Below is a small trained network, with its code and all its weights. Each question gives an input and a class and asks what happens when units are switched off, that is, made to give their printed mean instead of their output.

import numpy as np


def w(rows, s, z=0):
    codes = np.array(rows[::2]) - 128.0
    scale = np.full(codes.shape[1], s)
    scale[-1] = z or s
    return codes * scale


def norm(h):
    return h / np.sqrt((h * h).mean(-1, keepdims=True) + 1e-5)


def f(y):
    return np.maximum(y, 0)


def log_softmax(a):
    a = a - a.max(-1, keepdims=True)
    return a - np.log(np.exp(a).sum(-1, keepdims=True))


def net(x, mask):
    res = np.array(x, float).reshape(1, 4) / 4 @ E
    u = 0
    for l in range(2):
        y = f(norm(res) @ A[l][:, :-1].T + A[l][:, -1])
        res = res + np.where(mask[u : u + 4], y, B[l][:, -1]) @ B[l][:, :-1]
        u += 4
    return log_softmax(norm(res)[-1] @ U[:, :-1].T + U[:, -1])


A, B = {}, {}
E = w([
[60,125,95,103,215,96,64,150,87,124,112,177],'x0',
[171,90,25,102,135,136,113,102,130,113,160,191],'x1',
[100,157,150,159,156,193,168,45,123,71,74,160],'x2',
[141,246,124,202,122,146,124,69,179,126,98,84],'x3',
],0.011)
A[0] = w([
[173,8,136,96,86,135,164,137,119,122,143,153,173],'L0N0',
[187,155,1,133,125,97,78,140,151,153,142,112,252],'L0N1',
[161,33,31,93,132,134,133,120,108,110,142,212,66],'L0N2',
[76,87,57,105,184,123,103,126,106,116,126,201,37],'L0N3',
],0.028,0.0044)
B[0] = w([
[163,112,133,60,78,117,169,155,94,202,138,152,228],'L0N0',
[170,201,37,56,51,97,94,132,121,189,176,165,231],'L0N1',
[142,59,106,239,66,188,222,95,163,110,217,80,252],'L0N2',
[116,62,228,74,249,124,84,169,81,121,27,158,224],'L0N3',
],0.014,0.032)
A[1] = w([
[163,196,232,135,81,95,99,169,172,172,120,4,254],'L1N0',
[56,166,142,74,202,102,62,124,114,81,83,168,82],'L1N1',
[156,71,157,79,100,155,152,143,106,130,141,139,232],'L1N2',
[93,73,123,111,194,74,36,198,115,145,155,121,126],'L1N3',
],0.027,0.00099)
B[1] = w([
[46,108,195,196,75,39,232,174,118,118,139,77,196],'L1N0',
[153,166,60,158,149,150,112,67,143,113,15,166,187],'L1N1',
[160,251,112,127,92,134,149,160,50,159,100,122,252],'L1N2',
[101,165,103,79,79,17,49,187,136,178,144,147,190],'L1N3',
],0.012,0.027)
U = w([
[26,135,201,189,103,61,186,151,150,82,128,60,135],'0',
[121,184,77,192,146,187,139,34,177,59,58,131,147],'1',
[166,130,93,78,25,101,161,196,74,230,217,124,197],'2',
[93,140,134,75,208,85,10,143,133,118,57,159,177],'3',
[161,39,174,139,172,232,184,143,73,113,136,138,71],'4',
[162,206,37,105,94,187,71,37,239,76,237,123,67],'5',
[73,121,141,89,147,174,59,90,161,85,184,58,2],'6',
[89,128,134,108,181,178,55,105,188,108,198,48,9],'7',
],0.011,0.0045)

Each question gives the input, the list of numbers given to net, and the class t.
The units are the neurons (one row each of A and B). Each row of codes is followed by its name. A weight is (code - 128) times the scale printed after its matrix; where a second scale follows, it is the last column's (A, B and U).
mask holds one flag per neuron, layer by layer. A switched-off neuron (its flag False) gives its mean, the last column of its row in B, instead of its output. The means were averaged over made-up inputs and are rounded, as every weight is.
A unit's drop is (log p(t) with every unit on - log p(t) with that unit switched off) / (log p(t) with every unit on - log p(t) with every unit switched off).
The circuit of an input: a set's keep is (log p(t) with only the set's units on - log p(t) with every unit switched off) / (log p(t) with every unit on - log p(t) with every unit switched off). Starting from all 8 units, units are removed one at a time, each time the one whose removal leaves the highest keep (on an exact tie, the one counted first), for as long as the keep stays at least 0.8.
units of the circuit, in order: the units of the circuit, biggest drop first
top k neurons: the k neurons with the biggest drops, biggest first
top k neurons in layer l: the k neurons of layer l with the biggest drops, biggest first
input [-5,-4,-5,4], class 0: units of the circuit, in order -> L1N0; L0N0
input [1,-5,5,-2], class 1: top 2 neurons in layer 0 -> L0N1; L0N0
input [-6,5,6,7], class 5: units of the circuit, in order -> L0N3; L0N0
input [4,4,2,-7], class 4: top neuron in layer 0 -> L0N2
input [-8,0,1,4], class 0: units of the circuit, in order -> L0N1; L0N0
input [6,-2,-5,-3], class 3: top 2 neurons -> L0N3; L0N0
input [7,-3,-7,1], class 3: units of the circuit, in order -> L0N2; L0N0
input [7,-8,4,6], class 1: units of the circuit, in order -> L0N0; L1N1; L0N2
input [8,7,4,-3], class 4: units of the circuit, in order -> L0N2; L0N3
input [4,-7,6,-2], class 1: units of the circuit, in order -> L1N1; L0N0; L0N2
input [-3,1,6,8], class 0: top 3 neurons in layer 0 -> L0N3; L0N1; L0N2
input [0,8,6,3], class 4: top 2 neurons in layer 1 -> L1N3; L1N0
input [4,-7,-1,0], class 0: top 3 neurons -> L0N3; L1N0; L0N1
input [8,4,3,-1], class 3: units of the circuit, in order -> L0N3
input [-1,7,4,-8], class 4: top 3 neurons -> L0N2; L0N3; L0N1
input [3,-2,3,1], class 3: top 2 neurons -> L0N2; L1N3
input [-2,1,7,-8], class 4: top 2 neurons -> L0N1; L0N2
input [1,-7,8,-6], class 1: top 3 neurons in layer 0 -> L0N0; L0N1; L0N3
input [4,7,7,-1], class 4: top 2 neurons -> L0N2; L0N3
input [-6,4,5,6], class 1: top 2 neurons in layer 1 -> L1N3; L1N2
input [-5,-4,4,3], class 0: top neuron in layer 0 -> L0N3
input [0,4,2,-2], class 4: top 2 neurons in layer 0 -> L0N2; L0N3
input [-1,-8,-6,-1], class 0: top 3 neurons in layer 0 -> L0N3; L0N1; L0N0
input [1,0,5,7], class 1: top 2 neurons in layer 0 -> L0N0; L0N1
input [2,-3,7,2], class 1: top 4 neurons -> L0N0; L0N1; L0N3; L0N2
input [5,6,6,4], class 3: top 2 neurons in layer 0 -> L0N3; L0N0
input [1,6,7,4], class 1: top 2 neurons -> L0N0; L1N3
input [1,-3,-1,1], class 0: top 3 neurons -> L0N3; L0N1; L0N0
input [1,-5,4,6], class 0: top neuron -> L0N3
input [7,1,-4,5], class 3: top 3 neurons in layer 0 -> L0N2; L0N3; L0N0
